[149 117 118 138 120] yields 149, 120

[116 144 155 115] yields 116, 115

[128 114 119 143 139 155] yields 128, 155

[104 119 106 123 126 142] yields 104, 142

[[129 115 133 119 121 112]
 [123 128 100 131 141 139]
 [143 157 101 114 147 151]] yields 129, 151

[127 135 137 156 116 137] yields 127, 137

[140 141 154 155 133 112 110] yields 140, 110

[[156 154 115 150 129]
 [152 117 116 109 100]
 [135 135 108 107 140]] yields 156, 140
---
133	127	106	127	106
157	147	99	142	140
145	124	118	144	129
out 133, 129

138	101	134	110	126	132	117 out 138, 117

123	156	129	99	131	155	119 out 123, 119

106	124	108	114	141	122
117	134	121	131	128	122
115	132	121	130	129	118
out 106, 118

121	136	157	144 out 121, 144

100	137	107	119	133 out 100, 133

108	127	131	139	132	108	119
136	144	128	134	137	124	101
out 108, 101

108	102	123	122	107	114 out 108, 114

109	110	149	148
148	147	108	140
out 109, 140
---
[[146 141 149 154 142]
 [154 150 148 144 154]
 [147 145 150 152 150]] -> 150

[[151 145 134 133 129]
 [142 127 118 114 133]] -> 133

[135 142 130 135 134 125 106] -> 106

[126 103 127 131] -> 131

[106 131 105 119 104] -> 104

[111 105 108 113] -> 113

[104 149 138 109 153 150] -> 150

[128  99 106 116 142] -> 142

[119 140 110 106 107] -> 107
---
[145 140 156 118 141] ⇒ 145
[121 125 136 134 154] ⇒ 121
[142 104 125 116 139] ⇒ 142
[108 139 145 152 120] ⇒ 108
[110 106 105 149 115] ⇒ 110
[143 136 124 148 107] ⇒ 143
[150 109 123 154 121] ⇒ 150
[120 150 132 140 117] ⇒ 120
[137 123 156 135 140] ⇒ 137
[105 157 131 111 139] ⇒ 105
---
[154, 102, 123, 138, 139] -> 139, 154

[120, 133, 141, 156, 127] -> 127, 120

[109, 147, 153, 121] -> 121, 109

[134, 152, 133, 152] -> 152, 134

[[141, 109, 125, 135, 135],
 [116, 136, 147, 121, 116],
 [130, 151, 130, 141, 118]] -> 135, 130

[[128, 117, 130, 150, 148],
 [125, 126, 133, 128, 100]] -> 148, 125

[[145, 109, 108, 123, 101],
 [135, 107, 133, 124, 115]] -> 101, 135

[[130, 132, 129, 148, 108],
 [132, 134, 139, 102, 107]] -> 108, 132
---
[152 117 148 115 132 135 116] out 115

[[ 99 135  99 118 144 132 120]
 [106 109 107 137 119 142 141]
 [ 99 130 129 145 154 114 149]] out 137

[[155 145 158 149 150 149 112]
 [130 136 124 129 125 130 140]
 [121 124 111 118 115 118 130]] out 129

[133 155 150 127 139] out 150

[138 117 147  98 126] out 147

[145 118 150 114 123] out 150
---
[[136 113 105 143 112 103 115]
 [115 143 117 111 115 137 142]
 [127 128 118 126 104 118 139]] --> 139

[[144 146 134 105 122]
 [134 130 121 118 144]
 [139 138 121 126 128]] --> 128

[[142 120 140 134 110]
 [143 143 157 112 108]
 [144 137 153 114 107]] --> 107

[[112 111 133 130 123 109 146]
 [103 129 118 131 136 109 110]
 [141 124 154 147 134 105 129]] --> 129

[[133 129 125 130 133 130]
 [137 152 136 127 128 130]
 [127 144 136 132 134 126]] --> 126

[[129 128 108 112 124]
 [128 108 145 142 133]
 [118 145 107 136 125]] --> 125
---
array([[102, 142, 128, 153, 115, 114],
       [113, 114, 133, 148, 118, 140]])	115

array([[123, 122, 113, 145, 108, 131],
       [125, 129, 139, 150, 109, 138]])	108

array([[115, 125, 116, 126, 115, 125],
       [155, 120, 143, 131, 155, 140]])	115

array([[101, 114, 105, 111,  99, 124],
       [115, 130, 128, 139, 117, 129]])	99

array([[133, 151, 153, 104,  99, 156],
       [145, 105, 102, 127, 101, 116]])	99

array([[113, 104, 106, 132, 128, 133],
       [126, 130, 124, 134, 124, 125]])	128

array([[138, 139, 100, 115, 133, 107],
       [119, 136, 106, 109, 143, 108]])	133

array([[117, 139, 121, 110, 153, 119],
       [126, 121, 144, 119, 136, 106]])	153
---
[154 141 137 118 152 128] 152

[123 122 133 153 111] 133

[[119 128 147 126 104]
 [119 143 148 146 133]
 [114 129 138 115 104]] 147

[132 143 125 106 127 134] 134

[150 124 126 107 132 126] 132

[[108 119 103 120 137]
 [150 110 142 136 108]] 142

[122 125 125 152 115 129] 129
---
[[144 128 121 151 138 126 129]
 [131 128 127 133 129 128 128]] ==> 144

[[107 114 150 141 149]
 [145 120 107 151 131]
 [134 131 117 131 137]] ==> 107

[121 154 129 128 126] ==> 121

[[125 135 128 125 128]
 [106 156 124 114 125]
 [116 142 126 122 127]] ==> 125

[ 99 153 133 127] ==> 99

[126  98 124 107 123 108] ==> 126
---
156  121  153  120  147  122  142 ans = 156, 120

101  118  104  102  104  103 ans = 118, 101

103  107  125  121  117  148  138 ans = 148, 103

151  153  144  154  155 ans = 155, 144

126  128  114  155  125  144
122  134  133  150  149  150
ans = 155, 114

112  140  141   98  147  140  154 ans = 154, 98

138  136  119  139  137
120  134  105  130  107
119  151  114  110  118
ans = 151, 105

145  124  135  141
103  134  120  111
ans = 145, 103
---
129,136,126,104,128,128,129
131,137,128,129,128,127,129
129,130,126,118,128,126,127
ans = 127

99,128,119,136,151
112,126,145,120,157
157,115,124,124,157
ans = 157

130,129,108,127,119
126,130,138,129,131
134,124,107,125,127
ans = 127

147,115,133,111,115
156,113,137,111,114
137,115,125,118,127
ans = 127

98,149,132,117,121
115,141,121,139,112
128,127,157,126,130
ans = 130

126,123,125,123,135
128,131,128,128,126
130,137,131,137,98
ans = 98
